Below is a small trained network, with its code and all its weights. Each question gives an input and a class and asks what happens when units are switched off, that is, made to give their printed mean instead of their output.

import numpy as np


def w(rows, s, z=0):
    codes = np.array(rows[::2]) - 128.0
    scale = np.full(codes.shape[1], s)
    scale[-1] = z or s
    return codes * scale


def norm(h):
    return h / np.sqrt((h * h).mean(-1, keepdims=True) + 1e-5)


def f(y):
    return y / 2 * (1 + np.tanh(0.7978845608 * (y + 0.044715 * y**3)))


def log_softmax(a):
    a = a - a.max(-1, keepdims=True)
    return a - np.log(np.exp(a).sum(-1, keepdims=True))


def net(x, mask):
    res = np.array(x, float).reshape(1, 8) / 4 @ E
    u = 0
    for l in range(3):
        y = f(norm(res) @ A[l][:, :-1].T + A[l][:, -1])
        res = res + np.where(mask[u : u + 10], y, B[l][:, -1]) @ B[l][:, :-1]
        u += 10
    return log_softmax(norm(res)[-1] @ U[:, :-1].T + U[:, -1])


A, B = {}, {}
E = w([
[132,191,139,238],'x0',
[1,135,139,105],'x1',
[128,131,127,127],'x2',
[128,127,129,128],'x3',
[129,128,131,129],'x4',
[147,215,211,102],'x5',
[127,124,130,128],'x6',
[129,126,128,126],'x7',
],0.0079)
A[0] = w([
[140,148,144,252,61],'L0N0',
[221,163,103,63,1],'L0N1',
[55,150,137,114,83],'L0N2',
[150,185,213,63,104],'L0N3',
[134,139,66,127,115],'L0N4',
[127,2,171,76,138],'L0N5',
[142,185,178,64,62],'L0N6',
[210,153,100,138,58],'L0N7',
[174,201,181,92,105],'L0N8',
[82,137,131,153,6],'L0N9',
],0.0071,0.0044)
B[0] = w([
[156,138,28,152,199],'L0N0',
[125,59,149,89,122],'L0N1',
[2,46,112,64,163],'L0N2',
[136,41,200,131,238],'L0N3',
[169,130,150,145,128],'L0N4',
[146,230,81,107,254],'L0N5',
[110,13,194,129,167],'L0N6',
[57,76,75,158,131],'L0N7',
[183,44,174,185,209],'L0N8',
[54,144,117,126,83],'L0N9',
],0.0055,0.0024)
A[1] = w([
[116,182,124,139,103],'L1N0',
[159,149,172,171,22],'L1N1',
[116,202,215,171,13],'L1N2',
[128,168,248,128,21],'L1N3',
[81,125,124,82,151],'L1N4',
[155,74,134,187,1],'L1N5',
[91,178,83,105,100],'L1N6',
[54,82,161,209,64],'L1N7',
[103,95,142,194,157],'L1N8',
[123,63,121,120,86],'L1N9',
],0.012,0.0056)
B[1] = w([
[100,90,127,89,129],'L1N0',
[179,143,142,129,139],'L1N1',
[139,177,102,55,185],'L1N2',
[113,176,3,76,225],'L1N3',
[109,97,148,175,252],'L1N4',
[147,150,91,154,125],'L1N5',
[109,83,102,161,179],'L1N6',
[91,193,128,130,199],'L1N7',
[125,170,137,148,222],'L1N8',
[136,127,147,122,141],'L1N9',
],0.011,0.0031)
A[2] = w([
[150,87,163,159,143],'L2N0',
[106,154,107,129,167],'L2N1',
[78,139,190,102,30],'L2N2',
[171,75,124,95,117],'L2N3',
[94,179,172,72,1],'L2N4',
[168,137,77,75,65],'L2N5',
[144,145,250,124,250],'L2N6',
[86,131,104,129,93],'L2N7',
[138,134,121,93,112],'L2N8',
[78,84,140,83,94],'L2N9',
],0.017,0.0044)
B[2] = w([
[80,130,89,76,151],'L2N0',
[116,122,164,83,203],'L2N1',
[255,136,102,145,191],'L2N2',
[21,122,197,161,223],'L2N3',
[171,111,78,79,188],'L2N4',
[131,86,191,237,208],'L2N5',
[146,148,208,61,245],'L2N6',
[99,150,153,106,195],'L2N7',
[110,75,121,149,149],'L2N8',
[177,105,40,114,253],'L2N9',
],0.011,0.0046)
U = w([
[95,36,170,233,205],'0',
[191,144,35,232,133],'1',
[70,45,38,108,170],'2',
[10,190,114,192,5],'3',
[122,84,254,91,134],'4',
[224,205,187,157,135],'5',
[205,82,104,38,225],'6',
[102,241,94,59,29],'7',
],0.021,0.0016)

Each question gives the input, the list of numbers given to net, and the class t.
The units are the neurons (one row each of A and B). Each row of codes is followed by its name. A weight is (code - 128) times the scale printed after its matrix; where a second scale follows, it is the last column's (A, B and U).
mask holds one flag per neuron, layer by layer. A switched-off neuron (its flag False) gives its mean, the last column of its row in B, instead of its output. The means were averaged over made-up inputs and are rounded, as every weight is.
A unit's drop is (log p(t) with every unit on - log p(t) with that unit switched off) / (log p(t) with every unit on - log p(t) with every unit switched off).
The circuit of an input: a set's keep is (log p(t) with only the set's units on - log p(t) with every unit switched off) / (log p(t) with every unit on - log p(t) with every unit switched off). Starting from the 12 units with the biggest drops (on a tie, the unit counted first), units are removed one at a time, each time the one whose removal leaves the highest keep (on an exact tie, the one counted first), for as long as the keep stays at least 0.8.
circuit, biggest first: the units of the circuit, biggest drop first
most important unit: the unit with the biggest drop
k most important neurons: the k neurons with the biggest drops, biggest first
k most important neurons of layer l: the k neurons of layer l with the biggest drops, biggest first
drop of u: that unit's drop, to one decimal
input [4,3,5,5,-8,6,8,2], class 7: circuit, biggest first -> [L1N3]
input [1,-2,-3,5,1,-7,5,7], class 1: circuit, biggest first -> [L1N5; L0N2]
input [-8,-2,-1,7,5,1,2,5], class 4: 3 most important neurons -> [L1N3; L2N6; L0N0]
input [6,7,1,7,0,1,1,-7], class 7: circuit, biggest first -> [L1N2; L2N4]
input [-1,-8,-2,2,-7,0,-4,8], class 0: 2 most important neurons -> [L0N7; L2N3]
input [-2,1,2,-5,8,0,-7,3], class 2: 2 most important neurons -> [L1N6; L0N5]
input [0,2,-6,-1,-4,4,-6,2], class 6: 2 most important neurons -> [L0N3; L0N6]
input [6,7,1,-7,2,1,8,7], class 7: 2 most important neurons -> [L1N2; L2N5]
input [0,-2,-8,-2,6,1,-2,2], class 4: 2 most important neurons of layer 2 -> [L2N6; L2N9]
input [-2,1,-6,0,0,3,-3,5], class 6: 4 most important neurons -> [L0N6; L0N3; L1N3; L2N9]
input [-4,1,7,2,-8,6,-8,-6], class 6: 2 most important neurons -> [L2N9; L1N3]
input [-4,8,-5,2,2,3,-4,4], class 6: 2 most important neurons of layer 2 -> [L2N2; L2N9]
input [-5,0,-2,0,1,-6,-6,8], class 0: 2 most important neurons of layer 2 -> [L2N5; L2N3]
input [1,6,5,8,-8,-7,-7,6], class 3: circuit, biggest first -> [L1N7]
input [-5,-4,4,-8,-3,0,2,-4], class 0: 2 most important neurons -> [L2N5; L0N5]
input [5,1,3,-8,-4,3,-1,0], class 7: 2 most important neurons -> [L2N2; L0N5]
input [1,6,6,-8,-4,-8,-8,7], class 3: 2 most important neurons of layer 1 -> [L1N7; L1N8]
input [-2,-1,-7,-2,-4,2,6,8], class 4: drop of L2N6 -> 0.3
input [0,-5,-6,-1,6,6,-2,-1], class 4: drop of L0N5 -> 0.1
input [0,-4,-4,-3,-1,4,3,-1], class 4: most important unit -> L0N8
input [-1,-5,-5,-3,-1,1,7,0], class 4: drop of L1N3 -> 1.0
